A = ((5, -2, -16, 28), (0, 38, 10, 11), (-1, -36, -44, 10), (12, 18, -22, 3), (-18, -26, -51, 13), (-9, -23, 1, -23), (-7, -35, -37, 15), (38, -13, 29, -7), (-24, -23, -34, 15), (10, -7, -11, 22))
Read off the entry just left of 29.
Answer: -13
Read off the first entry in reading order.
Answer: 5
Read off the minimum.
Answer: -51
The entry just left of -35 is -7
The second smallest entry: -44
Read off the entry just left of -13.
Answer: 38
Read off the third smallest entry.
Answer: -37
Read off the third entry in reading order.
Answer: -16
The entry just left of 11: 10
The 4th entry in reading order -> 28

data =
-0.17  -0.15   0.02  -0.07  -0.11  -0.17
-0.09  -0.02  -0.03  -0.08   0.00  -0.16
-0.19  -0.17  -0.13  -0.16  -0.15  -0.20
-0.18  -0.20  -0.17  -0.09  -0.18  -0.17
-0.02  -0.11  -0.18  -0.13  -0.10  -0.18
-0.21  -0.20  -0.16  -0.16  -0.21  -0.20
-0.11  -0.08  -0.03   0.07   0.08   0.00
 0.27  -0.12  -0.02  -0.08  -0.03  -0.19
-0.07  -0.08  -0.12  -0.02  -0.02  -0.18
-0.19  -0.08  -0.10  -0.12  -0.03  -0.14
-0.14  -0.17  -0.08  -0.07  -0.15  -0.14
-0.05  -0.20  -0.12  -0.15  -0.18  -0.19
-0.16   0.01  -0.18  -0.17  -0.07  -0.18
-0.14  -0.15  -0.18  -0.15  -0.13  -0.20
Rows and columns are numbered from 0.
What is the top-right entry?
A: -0.17
What is the entry in the top-left corner?
A: -0.17
What is the largest entry?
A: 0.27
What is the entry directly above the largest entry?
A: -0.11
The entry in row 1 and column 2: -0.03
The entry in row 1 and column 0: -0.09
The entry directly below the largest entry -> -0.07
The entry at row 0, column 1: -0.15
The entry in the bottom-left corner -> -0.14
The entry at row 2, column 0: -0.19
The entry in row 2 and column 1: -0.17
The entry in the bottom-right corner: -0.20
The entry at row 2, column 2: -0.13
What is the entry at row 0, column 2?
A: 0.02
The entry at row 1, column 1 is -0.02

M = ((-23.7, -14.4, -3.5, -10.9, 4.3, -12.9, -9.2, -6.5, -7.1, -8.3, -8.6, -0.6), (-4.5, -4.0, 6.2, -2.8, -2.9, -5.0, -2.9, -10.4, -7.7, 0.1, -1.9, -15.0), (11.8, -1.0, -8.3, 0.8, -17.4, -16.6, -4.9, -17.3, 0.3, 9.0, -6.2, 1.0), (-6.7, -2.5, -9.6, -8.9, -11.5, -12.4, 3.3, -16.2, 10.3, -2.5, -3.6, 0.2), (-6.1, -11.6, 6.6, 1.4, -9.4, -4.3, -4.9, -10.3, -0.8, -4.0, -11.1, -8.3), (-1.5, -7.6, 17.3, -3.5, -3.8, 5.0, -1.1, 2.7, -2.4, -6.3, -4.1, -9.9), (-22.3, -2.3, -9.9, -0.6, 4.4, -16.7, -21.2, -3.6, -10.0, -11.8, 1.9, 4.2), (-14.9, 4.3, -2.7, -0.3, 2.6, 3.2, -8.7, -19.0, -11.9, 4.3, 0.1, 3.1), (-6.2, -3.2, -10.2, -0.2, 10.5, 6.7, 1.6, -0.6, 6.6, -12.4, -15.0, -8.6))
The minimum is -23.7
Report the entry just right of the smallest entry.
A: -14.4
Report the entry just left of 1.0.
A: -6.2
Report the entry just left of -16.2.
A: 3.3
The largest entry -> 17.3
Report the entry just left of -8.9.
A: -9.6
The entry just left of -2.8 -> 6.2
